Below is a small trained network, with its code and all its weights. Each question gives an input and a target symbol and asks what happens when units are switched off, that is, made to give their printed mean instead of their output.

import numpy as np


def w(rows, s, z=0):
    codes = np.array(rows[::2]) - 128.0
    scale = np.full(codes.shape[1], s)
    scale[-1] = z or s
    return codes * scale


def norm(h):
    return h / np.sqrt((h * h).mean(-1, keepdims=True) + 1e-5)


def f(y):
    return np.maximum(y, 0)


def softmax(a):
    e = np.exp(a - a.max(-1, keepdims=True))
    return e / e.sum(-1, keepdims=True)


def log_softmax(a):
    a = a - a.max(-1, keepdims=True)
    return a - np.log(np.exp(a).sum(-1, keepdims=True))


def net(x, mask):
    ids = ['ΔΦΨΩβγζηλμπστ'.index(c) for c in x.split()]
    T = len(ids)
    res = E[ids] + P[:T]
    r = norm(res)
    for j in range(3):
        rows = slice(3 * j, 3 * j + 3)
        q, k, v = (r @ M[0][rows].T for M in (Q, K, V))
        z = softmax(np.where(np.tri(T) > 0, q @ k.T / 3**0.5, -1e9)) @ v
        o = O[0][rows]
        res = res + np.where(mask[j], z, o[:, -1]) @ o[:, :-1]
    y = f(norm(res) @ A[0][:, :-1].T + A[0][:, -1])
    res = res + np.where(mask[3:7], y, B[0][:, -1]) @ B[0][:, :-1]
    return log_softmax(norm(res)[-1] @ U[:, :-1].T + U[:, -1])


Q, K, V, O, A, B = {}, {}, {}, {}, {}, {}
E = w([
[131,127,142],'Δ',
[67,118,121],'Φ',
[150,102,162],'Ψ',
[85,115,73],'Ω',
[79,177,137],'β',
[76,102,77],'γ',
[226,124,104],'ζ',
[148,148,79],'η',
[138,56,113],'λ',
[254,118,176],'μ',
[163,138,150],'π',
[148,155,155],'σ',
[145,158,155],'τ',
],0.0077)
P = w([
[94,248,184],'0',
[94,164,165],'1',
[97,125,150],'2',
[93,123,149],'3',
[97,103,143],'4',
[100,96,140],'5',
[98,97,137],'6',
[106,86,138],'7',
[102,91,144],'8',
[107,94,140],'9',
],0.0017)
Q[0] = w([
[163,231,178],'h0',
[119,16,78],'h0',
[192,9,105],'h0',
[135,178,129],'h1',
[93,51,19],'h1',
[2,80,57],'h1',
[206,187,128],'h2',
[132,80,9],'h2',
[215,140,183],'h2',
],0.0055)
K[0] = w([
[198,189,166],'h0',
[57,63,107],'h0',
[104,67,119],'h0',
[100,75,115],'h1',
[166,186,193],'h1',
[173,179,227],'h1',
[143,128,1],'h2',
[181,213,199],'h2',
[145,43,52],'h2',
],0.0068)
V[0] = w([
[209,203,186],'h0',
[65,123,176],'h0',
[187,85,71],'h0',
[153,87,2],'h1',
[115,165,205],'h1',
[108,169,208],'h1',
[63,74,162],'h2',
[53,101,174],'h2',
[212,83,81],'h2',
],0.0036)
O[0] = w([
[155,32,71,254],'h0',
[114,167,52,177],'h0',
[104,145,168,53],'h0',
[99,83,51,4],'h1',
[195,163,187,202],'h1',
[99,191,173,205],'h1',
[121,3,186,167],'h2',
[98,92,164,172],'h2',
[211,133,105,100],'h2',
],0.0034,0.0013)
A[0] = w([
[253,201,61,250],'n0',
[11,96,24,192],'n1',
[165,115,219,81],'n2',
[216,185,250,118],'n3',
],0.0024,0.0025)
B[0] = w([
[66,143,43,253],'n0',
[3,201,229,182],'n1',
[195,114,169,165],'n2',
[174,107,103,204],'n3',
],0.0042,0.0023)
U = w([
[90,148,140,35],'Δ',
[196,72,211,196],'Φ',
[22,193,173,193],'Ψ',
[107,86,115,71],'Ω',
[116,134,129,2],'β',
[78,33,167,134],'γ',
[215,150,40,153],'ζ',
[101,189,19,174],'η',
[158,45,58,158],'λ',
[190,126,134,126],'μ',
[153,147,136,32],'π',
[194,247,172,152],'σ',
[67,177,165,116],'τ',
],0.011,0.0057)

Each question gives the input, a string of symbols that net reads in full, and the target symbol t.
The units are the heads (3 rows each of Q, K, V and O) and the neurons (one row each of A and B). Each row of codes is followed by its name. A weight is (code - 128) times the scale printed after its matrix; where a second scale follows, it is the last column's (O, A, B and U).
mask holds one flag per unit, heads first, then neurons. A switched-off unit (its flag False) gives its mean, the last column of its rows in O or B, instead of its output. The means were averaged over made-up inputs and are rounded, as every weight is.
A unit's drop is (log p(t) with every unit on - log p(t) with that unit switched off) / (log p(t) with every unit on - log p(t) with every unit switched off).
The circuit of an input: a set's keep is (log p(t) with only the set's units on - log p(t) with every unit switched off) / (log p(t) with every unit on - log p(t) with every unit switched off). Starting from all 7 units, units are removed one at a time, each time the one whose removal leaves the highest keep (on an exact tie, the one counted first), for as long as the keep stays at least 0.8.
circuit, biggest first: the units of the circuit, biggest drop first
most important unit: the unit with the biggest drop
top k neurons: the k neurons with the biggest drops, biggest first
which heads matter: for each layer, one digit per head in row order, 1 if its drop is at least 0.15 and else 0, layers parted by /
drop when u is switched off: that unit's drop, to one decimal
input σ λ σ ζ σ σ λ τ, target λ: which heads matter	010
input σ Φ λ τ γ ζ Ω, target Ψ: top neuron	n1
input σ Φ Φ σ σ σ λ, target Φ: circuit, biggest first	h1; h0; n0
input η σ η η Δ σ π, target η: circuit, biggest first	h2; n0
input λ Δ Ω σ λ γ τ, target γ: which heads matter	011
input π β λ σ π, target λ: circuit, biggest first	h1; n0
input β λ σ γ σ Δ σ β λ σ, target λ: which heads matter	110
input σ Ψ Ψ σ σ σ ζ σ, target ζ: which heads matter	101
input σ Ω η τ, target η: which heads matter	011
input τ η λ σ σ η σ σ, target η: circuit, biggest first	h2; h1
input Φ Δ σ, target Φ: circuit, biggest first	h2; h0; n1
input λ ζ σ σ σ ζ λ, target Φ: circuit, biggest first	h0; h1; n0
input Φ σ σ Ψ Φ Ψ Ψ τ, target Φ: which heads matter	001
input Φ ζ λ Δ ζ σ σ τ, target ζ: most important unit	h2
input σ σ σ σ σ σ γ Δ σ, target γ: drop when h2 is switched off	0.4
input σ σ σ γ σ σ σ σ Δ, target Φ: drop when h0 is switched off	0.1
input Ω ζ ζ σ σ λ σ σ, target λ: drop when h1 is switched off	0.3
input Ω σ γ σ τ, target γ: drop when h2 is switched off	0.3
